After every row comes roughly how far along a hidden order it lies, from 0 to 15.
In the rows, 128 means zero.
138 172  81 185 111 170  81 168 134 116 122 110 120 179 128  91 176 127 131 166  95 144 119 115  98 180 127 157 169 110 122 107 101 155 227 141 136 133 151 130 147 156 143 158 163 126 104 125 128 131  97 140 115 161  96  89 118 150 100 111 161 109 130 102 131 198 139
15
131 153  82 178 114 153  77 162 148 114 139 107 126 169 133 105 167 142 128 181 108 173 111 123 104 181 122 146 173 130 122 104 140 152 204 144 134 152 160 136 166 147 149 154 144 140 112 133 125 128  98 114 120 141 113 102 130 155 110 116 158  99 129 100 121 236 127
13
127 123 126 173 110 140  91 140 152 120 138 120 120 149 131 136 125 130 119 157 128 146 127 133 130 164 132 138 153 138 120 124 134 139 146 126 136 130 142 129 133 125 157 146 129 131 122 130 119 132 116 126 103 135 128 121 124 142 107 117 135 118 135 125 123 156 128
13
128 136  92 174 111 143  88 152 153 114 146 107 127 163 136 125 160 146 122 189 119 180 110 130 112 177 121 135 169 138 124 110 158 151 178 137 135 157 159 138 173 138 153 150 139 148 117 135 126 128 100  93 121 131 122 114 135 154 112 118 160 100 128 100 114 245 122
12
111  25 179  63 158  48 143  95 200 100 155 152 135 161 155 193 128 186 102 129 190 154 128 148 198  49 140  82 186 157 146 110 255 126  31 103 141 144 133 155 196 111 143 140  45 193 127 152 106 133 153   9 180  39 232 221 167  74 182 132 157 103  91 144  95 205 106
0
123  91 172 124 114 126  96 114 148 120 122 134 110 127 128 163  89 132 111 116 152 124 146 139 161 150 152 133 130 133 121 141 128 126  94  96 141  98 120 122  99  99 172 131  96 110 118 125 111 141 147 129  99 139 114 147 115 117 118 111 112 146 137 157 126  85 135
13
130 138 106 167 112 144  83 161 144 114 126 114 120 167 136 124 158 141 124 164 118 165 123 126 113 171 138 140 166 124 125 113 126 145 180 126 138 133 150 134 142 136 159 154 137 132 111 126 123 136 113 126 115 155 113 109 126 136 112 113 151 110 134 114 123 182 135
13
124 117 118 160 115 126  82 140 159 111 136 120 120 171 135 138 151 157 118 165 130 165 124 134 134 155 137 135 166 131 126 115 158 144 150 116 139 140 151 137 159 127 158 145 124 141 110 134 117 134 117  93 126 126 133 133 135 130 108 114 148 106 123 125 121 205 128
11

Next part:
154 108 117 126 211 117 128 141 183 160 103 143 119 137 125 141 139 103 127 105 125 144 184 142 148 120 122 143 141 154 147 121 139 120 126 124 144 130 130  91 124 128 137 119 147 123 104 115 139 162 138 131 155 152 142 138  90  98 121 141 112 149 124 153 122 136 170 115 100 158
15
 85 148 145 123 108 130 141 114 118 109 150 133 128 124 141 107 122 119 129 150 139 121  83 120 111 165 121 127 135 139 126 122 140 129 133 126 133 122 100 165 140 118 130 125 110 111 146 137 130 114 123 129 112 126 126 121 139 149 133 126 149  98 118 127 115 106  96 142 166 108
4
163 136 146 133 161 114 134 129 135 145 118 150 118 130 140 110 136  92 126 132 143 138 126 145 136 184 113 142 136 164 126  98 171 131 137 107 114 121 123 152 115 117 153 127 107 103 116 125 135 137 136 128 133 132 130 130 119 121 109 123 140 118 120 129 108 102 125 129 128 125
15
170 113 106 116 153 123 119 136 131 146 156 144 122 135 111 150 137 147 130 105 114 134 179 142 144  98 153 126 131 149 126 148 142 131 122 147 114 151 139 102 125 127 116 125 156 141  99 108 130 140 132 135 162 140 127 137 123 116 125 143 121 159 146 139 136 152 135 114  98 163
13
 71 127 100 109 102 134 134 113 125  93 167 121 142 123 124 134 111 154 119 128 116 129 133 115 127 153 147 110 132 130 114 143 112 133 111 165 133 149 112 144 132 115 122 120 142 130 152 125 125 120 121 142 119 135 130 126 150 167 151 131 153 113 145 141 138 133 109 132 158 140
2
123 126 166 132  92 148 100 124  99 148 144 154 109 127 124 111 137 134 127 148 140 133 110 146 128 102  92 130  98 126 128 143 120 125 153 117 112 119 129 124 122 126 139 127 116 132 117 120 126 129 107 134 139 122 110 124 117 118 102 124 154 151 118 120 117 131 118 133 113  93
10
 75 145  90 130 121 106 146 134 152 108  49 110 141 122 155 119 116 138 123 108 126 133 120 138 134 139 132 135 169 127 134 127 116 103 131 140 123 123 135 104 138 148 135 118 144 130 122 150 133 151 115 122 114 147 144 126 104 145 140 144 131  96 144 120 126 121 132 123 129 148
6
143 128 100 113 213 115 152 124 160 127 147 150 134 136 132 120 128  99 125 112 129 136 160 129 145 166 133 135 155 171 117  94 166 139 110 134 119 145 112 145 119 106 130 119 132 103 127 123 139 136 148 132 133 142 140 135 140 133 133 139 135 115 137 150 112 108 130 120 141 164
13
187 113 111 111 187 127 134 128 121 127 198 186 127 133  97 153 129 121 130 119 120 127 174 120 136 149 153 119 118 155 104 121 151 156 101 134 121 158 117 151 119 110 120 130 137 126 129 113 127 119 133 139 134 124 133 138 158 132 139 125 122 137 140 140 139 129 130 120 140 156
11
 56  96 114  92 131 146 151 115 151 115 204 140 122 130 108 166 124 155 121 138 119 120 166 104 114 131 122 113 122 156 135 164  92 140 102 172 178 151  83 133 140 111  89 114 159 127 155 101 128 116 130 156 152 147 119 132 139 151 150 182 137 144 124 160 127 146 135 140 155 140
0
